Below is a small trained network, with its code and all its weights. Each question gives an input and a class and asks what happens when units are switched off, that is, made to give their printed mean instead of their output.

import numpy as np


def w(rows, s, z=0):
    codes = np.array(rows[::2]) - 128.0
    scale = np.full(codes.shape[1], s)
    scale[-1] = z or s
    return codes * scale


def f(y):
    return np.maximum(y, 0)


def log_softmax(a):
    a = a - a.max(-1, keepdims=True)
    return a - np.log(np.exp(a).sum(-1, keepdims=True))


def net(x, mask):
    res = np.array(x, float).reshape(1, 4) / 4 @ E
    y = f(res @ A[0][:, :-1].T + A[0][:, -1])
    res = res + np.where(mask, y, B[0][:, -1]) @ B[0][:, :-1]
    return log_softmax(res[-1] @ U[:, :-1].T + U[:, -1])


A, B = {}, {}
E = w([
[122,126,228,229,151,2,142,143,164,187],'x0',
[12,128,112,101,96,73,181,150,122,78],'x1',
[114,27,88,217,90,176,141,114,190,112],'x2',
[131,236,125,174,191,208,165,200,189,104],'x3',
],0.012)
A[0] = w([
[104,194,180,196,209,146,163,202,197,141,82],'n1',
[51,142,126,136,88,107,153,163,129,99,26],'n2',
[50,112,147,137,144,105,174,157,141,105,150],'n3',
[194,127,143,165,145,147,81,117,134,160,2],'n4',
[199,121,175,167,157,164,83,125,133,199,124],'n5',
[150,190,197,91,179,61,116,150,76,182,78],'n6',
[62,133,161,163,133,90,130,146,121,137,67],'n7',
[126,117,247,208,123,82,123,148,175,209,21],'n8',
[113,37,123,247,112,143,151,114,198,151,53],'n9',
[117,55,182,139,114,47,92,69,72,190,102],'n10',
],0.013,0.0085)
B[0] = w([
[181,130,141,158,39,203,240,62,155,124,245],'n1',
[115,107,125,45,186,67,128,73,140,222,175],'n2',
[168,101,193,141,120,56,69,109,152,186,201],'n3',
[101,110,148,27,181,98,156,79,87,205,163],'n4',
[54,71,177,122,131,12,83,81,192,164,202],'n5',
[130,174,77,116,187,79,200,204,109,38,220],'n6',
[65,127,128,92,163,146,35,139,96,164,181],'n7',
[90,83,109,124,185,245,44,178,80,153,249],'n8',
[144,212,76,80,171,49,186,178,87,28,238],'n9',
[183,172,134,156,37,203,213,66,179,126,242],'n10',
],0.011,0.02)
U = w([
[147,154,153,116,33,185,206,62,142,140,78],'0',
[137,170,97,101,183,50,173,180,112,33,94],'1',
[119,114,206,102,168,28,134,78,142,250,102],'2',
[102,114,86,85,158,245,78,143,90,157,184],'3',
[140,127,217,186,92,79,131,144,156,85,255],'4',
[172,106,183,186,129,95,70,191,141,115,108],'5',
],0.011,0.024)

Each question gives the input, the list of numbers given to net, and the class t.
The units are the neurons (one row each of A and B). Each row of codes is followed by its name. A weight is (code - 128) times the scale printed after its matrix; where a second scale follows, it is the last column's (A, B and U).
mask holds one flag per neuron, in row order. A switched-off neuron (its flag False) gives its mean, the last column of its row in B, instead of its output. The means were averaged over made-up inputs and are rounded, as every weight is.
A unit's drop is (log p(t) with every unit on - log p(t) with that unit switched off) / (log p(t) with every unit on - log p(t) with every unit switched off).
The circuit of an input: a set's keep is (log p(t) with only the set's units on - log p(t) with every unit switched off) / (log p(t) with every unit on - log p(t) with every unit switched off). Starting from all 10 units, units are removed one at a time, each time the one whose removal leaves the highest keep (on an exact tie, the one counted first), for as long as the keep stays at least 0.8.
units of the circuit, in order: the units of the circuit, biggest drop first
unit that matters most: the unit with the biggest drop
top k neurons: the k neurons with the biggest drops, biggest first
drop when u is switched off: that unit's drop, to one decimal
input [0,-1,-3,-6], class 0: unit that matters most	n10
input [5,7,-4,5], class 2: top 4 neurons	n3, n2, n10, n7
input [-5,8,-1,6], class 2: units of the circuit, in order	n2, n3
input [-7,-8,-1,4], class 2: top 2 neurons	n5, n8
input [7,-3,1,-5], class 3: top 2 neurons	n8, n1
input [-6,5,-4,-3], class 3: top 3 neurons	n9, n6, n5
input [-6,-6,-4,-5], class 2: top 3 neurons	n8, n1, n9
input [-3,-6,-7,6], class 1: top 2 neurons	n6, n10
input [0,1,-8,-5], class 1: top 2 neurons	n6, n1
input [1,7,8,-7], class 1: top 3 neurons	n9, n1, n5
input [-3,-6,4,6], class 0: top 4 neurons	n1, n3, n2, n7
input [8,4,6,-2], class 3: top 3 neurons	n8, n7, n6
input [-5,8,1,-7], class 2: top 4 neurons	n1, n2, n3, n8
input [6,1,-7,-4], class 1: units of the circuit, in order	n6
input [2,-3,-2,-2], class 4: drop when n10 is switched off	0.4
input [6,-1,-2,1], class 3: drop when n8 is switched off	1.4
input [5,1,-7,7], class 0: drop when n9 is switched off	1.2
